Here is a tiny trained network, its code and every weight. The questions are about switching its units off for an input and a target symbol, where a switched-off unit gives its printed mean instead of its output.

import numpy as np


def w(rows, s, z=0):
    codes = np.array(rows[::2]) - 128.0
    scale = np.full(codes.shape[1], s)
    scale[-1] = z or s
    return codes * scale


def f(y):
    return y / 2 * (1 + np.tanh(0.7978845608 * (y + 0.044715 * y**3)))


def softmax(a):
    e = np.exp(a - a.max(-1, keepdims=True))
    return e / e.sum(-1, keepdims=True)


def log_softmax(a):
    a = a - a.max(-1, keepdims=True)
    return a - np.log(np.exp(a).sum(-1, keepdims=True))


def net(x, mask):
    ids = ['αβγδεηθμπσφω'.index(c) for c in x.split()]
    T = len(ids)
    res = E[ids] + P[:T]
    u = 0
    for l in range(2):
        r = res
        for j in range(3):
            rows = slice(2 * j, 2 * j + 2)
            q, k, v = (r @ M[l][rows].T for M in (Q, K, V))
            z = softmax(np.where(np.tri(T) > 0, q @ k.T / 2**0.5, -1e9)) @ v
            o = O[l][rows]
            res = res + np.where(mask[u + j], z, o[:, -1]) @ o[:, :-1]
        u += 3
        y = f(res @ A[l][:, :-1].T + A[l][:, -1])
        res = res + np.where(mask[u : u + 4], y, B[l][:, -1]) @ B[l][:, :-1]
        u += 4
    return log_softmax(res[-1] @ U[:, :-1].T + U[:, -1])


Q, K, V, O, A, B = {}, {}, {}, {}, {}, {}
E = w([
[197,123,170,85,110,196,102,87],'α',
[192,85,133,176,157,154,65,176],'β',
[215,167,194,180,111,126,248,143],'γ',
[115,153,161,72,145,138,47,179],'δ',
[137,111,167,44,85,144,79,66],'ε',
[237,168,160,186,89,191,162,46],'η',
[110,216,118,100,97,97,140,208],'θ',
[96,127,193,47,77,72,146,108],'μ',
[152,179,98,105,50,138,89,97],'π',
[149,190,160,93,110,147,92,98],'σ',
[98,168,133,68,48,80,123,126],'φ',
[169,241,119,163,98,186,47,158],'ω',
],0.015)
P = w([
[161,69,112,52,137,147,180,179],'0',
[78,96,192,146,92,202,177,198],'1',
[91,144,104,19,169,160,197,113],'2',
[175,97,140,77,119,95,152,168],'3',
[61,126,207,190,81,164,128,173],'4',
[71,161,110,79,170,121,138,80],'5',
[177,131,167,103,105,49,118,150],'6',
[46,160,228,219,67,126,96,141],'7',
[42,196,119,116,165,89,96,51],'8',
[173,162,190,137,94,5,76,129],'9',
[48,160,237,241,73,110,57,150],'10',
],0.013)
Q[0] = w([
[89,73,140,95,84,139,45,162],'L0H1',
[230,171,89,184,183,134,138,156],'L0H1',
[3,95,109,35,99,170,93,115],'L0H2',
[154,133,51,171,34,182,154,24],'L0H2',
[189,161,178,125,126,89,114,147],'L0H3',
[90,121,99,165,147,153,144,118],'L0H3',
],0.024)
K[0] = w([
[122,81,141,133,107,88,88,161],'L0H1',
[163,109,135,214,208,138,163,93],'L0H1',
[68,189,139,36,152,165,83,98],'L0H2',
[175,150,91,118,4,189,147,40],'L0H2',
[104,154,143,168,159,81,116,94],'L0H3',
[142,98,105,120,155,155,148,128],'L0H3',
],0.027)
V[0] = w([
[171,106,120,174,156,143,188,132],'L0H1',
[141,132,83,169,148,116,138,85],'L0H1',
[143,110,119,161,122,116,165,160],'L0H2',
[157,82,139,168,83,92,188,163],'L0H2',
[117,255,179,58,65,127,147,143],'L0H3',
[109,141,149,102,82,177,130,75],'L0H3',
],0.0069)
O[0] = w([
[89,136,78,37,101,131,46,137,153],'L0H1',
[119,144,150,65,105,123,135,150,78],'L0H1',
[115,111,90,157,152,124,72,135,139],'L0H2',
[116,90,67,209,174,116,27,133,162],'L0H2',
[118,164,142,2,93,147,95,159,254],'L0H3',
[127,118,109,124,144,121,58,170,177],'L0H3',
],0.006,0.0064)
A[0] = w([
[116,99,143,101,43,179,19,202,186],'L0N1',
[213,21,169,128,121,103,105,84,2],'L0N2',
[135,121,186,102,8,167,95,206,51],'L0N3',
[171,119,95,132,208,71,141,86,139],'L0N4',
],0.011,0.0036)
B[0] = w([
[152,159,182,114,120,129,236,111,252],'L0N1',
[93,175,66,166,243,62,132,69,149],'L0N2',
[131,97,91,255,205,96,93,114,223],'L0N3',
[61,123,161,106,98,190,4,151,132],'L0N4',
],0.009,0.016)
Q[1] = w([
[205,133,129,108,159,71,103,122],'L1H1',
[132,129,165,181,121,130,146,135],'L1H1',
[133,204,180,73,178,183,168,132],'L1H2',
[55,69,92,98,29,108,100,96],'L1H2',
[6,128,165,156,69,242,167,156],'L1H3',
[177,129,166,175,126,75,129,113],'L1H3',
],0.021)
K[1] = w([
[68,217,193,155,60,97,75,91],'L1H1',
[151,178,156,129,116,57,86,127],'L1H1',
[124,170,126,57,105,114,61,114],'L1H2',
[36,90,91,126,130,241,251,113],'L1H2',
[213,23,75,93,207,153,172,181],'L1H3',
[156,192,168,138,102,44,80,95],'L1H3',
],0.019)
V[1] = w([
[71,145,18,173,87,68,195,43],'L1H1',
[108,178,148,121,237,162,130,69],'L1H1',
[72,88,167,216,85,169,204,155],'L1H2',
[134,65,127,135,141,116,107,137],'L1H2',
[45,3,181,90,140,34,162,115],'L1H3',
[203,71,144,131,93,165,112,8],'L1H3',
],0.02)
O[1] = w([
[138,44,132,100,163,165,183,39,122],'L1H1',
[139,131,177,49,71,119,76,94,252],'L1H1',
[152,131,179,137,84,86,96,7,53],'L1H2',
[118,151,159,151,111,140,109,113,106],'L1H2',
[188,56,199,98,190,88,56,171,60],'L1H3',
[130,229,162,82,212,150,154,71,144],'L1H3',
],0.012,0.022)
A[1] = w([
[65,119,126,252,191,150,88,79,2],'L1N1',
[8,111,134,226,186,177,6,114,131],'L1N2',
[103,122,56,56,198,109,14,103,123],'L1N3',
[84,165,29,80,164,154,70,84,63],'L1N4',
],0.013,0.0092)
B[1] = w([
[1,104,162,77,112,39,79,121,144],'L1N1',
[211,107,11,105,165,186,90,56,157],'L1N2',
[41,132,127,158,121,100,144,97,183],'L1N3',
[169,85,133,149,104,117,53,114,253],'L1N4',
],0.016,0.018)
U = w([
[144,173,97,7,127,79,152,137,163],'α',
[90,116,181,147,103,150,93,170,185],'β',
[74,129,107,168,152,141,91,134,75],'γ',
[158,153,134,172,146,86,107,104,79],'δ',
[117,124,165,105,154,126,121,115,25],'ε',
[128,129,115,148,155,143,192,92,255],'η',
[122,89,121,171,113,97,156,124,99],'θ',
[171,101,131,132,153,74,160,118,160],'μ',
[101,155,142,144,162,85,146,109,88],'π',
[108,155,120,213,165,124,162,150,237],'σ',
[123,110,146,146,153,66,116,126,34],'φ',
[114,133,119,154,92,103,163,108,63],'ω',
],0.011,0.0072)

Each question gives the input, a string of symbols that net reads in full, and the target symbol t.
The units are the heads (2 rows each of Q, K, V and O) and the neurons (one row each of A and B). Each row of codes is followed by its name. A weight is (code - 128) times the scale printed after its matrix; where a second scale follows, it is the last column's (O, A, B and U).
mask holds one flag per unit, layer by layer, with each layer's heads first. A switched-off unit (its flag False) gives its mean, the last column of its rows in O or B, instead of its output. The means were averaged over made-up inputs and are rounded, as every weight is.
A unit's drop is (log p(t) with every unit on - log p(t) with that unit switched off) / (log p(t) with every unit on - log p(t) with every unit switched off).
k most important neurons: the k neurons with the biggest drops, biggest first
top k neurons in layer l: the k neurons of layer l with the biggest drops, biggest first
heads that matter: for each layer, one digit per head in row order, 1 if its drop is at least 0.15 and else 0, layers parted by /
input ω π γ η β α θ β, target θ: heads that matter -> 000 / 001
input η σ δ μ γ β, target α: heads that matter -> 110 / 000
input β α α η μ β β, target φ: 2 most important neurons -> (L0N1 L1N3)
input θ γ β δ, target β: 2 most important neurons -> (L1N2 L0N2)
input β β γ β γ δ σ η γ, target γ: heads that matter -> 010 / 000
input α β β β δ σ α α σ, target β: top 2 neurons in layer 1 -> (L1N4 L1N3)
input β β σ β θ β γ β, target γ: heads that matter -> 000 / 100
input β η β γ, target δ: 3 most important neurons -> (L1N4 L0N1 L0N3)
input γ γ η γ β β ε, target π: 2 most important neurons -> (L1N3 L1N4)
input π ω η σ σ, target σ: 2 most important neurons -> (L0N1 L0N3)
input γ γ π μ η θ ω β, target ω: 2 most important neurons -> (L0N1 L0N3)
input π η ε ω η γ μ ε, target μ: heads that matter -> 000 / 101
input β β β β η β γ π, target γ: 3 most important neurons -> (L0N3 L1N1 L0N1)
input β ε β α β β σ ω ε π σ, target π: top 2 neurons in layer 0 -> (L0N3 L0N1)
input β μ γ δ π, target δ: 3 most important neurons -> (L0N3 L1N2 L0N2)
input η θ β β γ γ μ η, target μ: top neuron in layer 0 -> (L0N3)
input π β δ η δ ε α γ η β, target δ: top 2 neurons in layer 0 -> (L0N3 L0N2)
input π η β α β γ β θ β, target δ: heads that matter -> 001 / 010
input γ β δ η β π β σ β γ, target α: top neuron in layer 1 -> (L1N4)
input π σ η η β φ η δ, target η: top 3 neurons in layer 0 -> (L0N2 L0N1 L0N3)
input β σ η α γ, target α: 2 most important neurons -> (L0N2 L0N3)
input μ ω β β β η π ε, target π: heads that matter -> 000 / 100
input δ σ α ω σ β σ η, target σ: 2 most important neurons -> (L1N4 L0N2)
input θ β ε β β η β φ ω σ, target ω: heads that matter -> 100 / 001
input γ δ δ μ β β β β η γ η, target γ: top 2 neurons in layer 1 -> (L1N1 L1N2)
input γ η μ η, target φ: 2 most important neurons -> (L0N3 L1N3)
input η β γ β φ α β, target μ: 2 most important neurons -> (L0N1 L0N3)
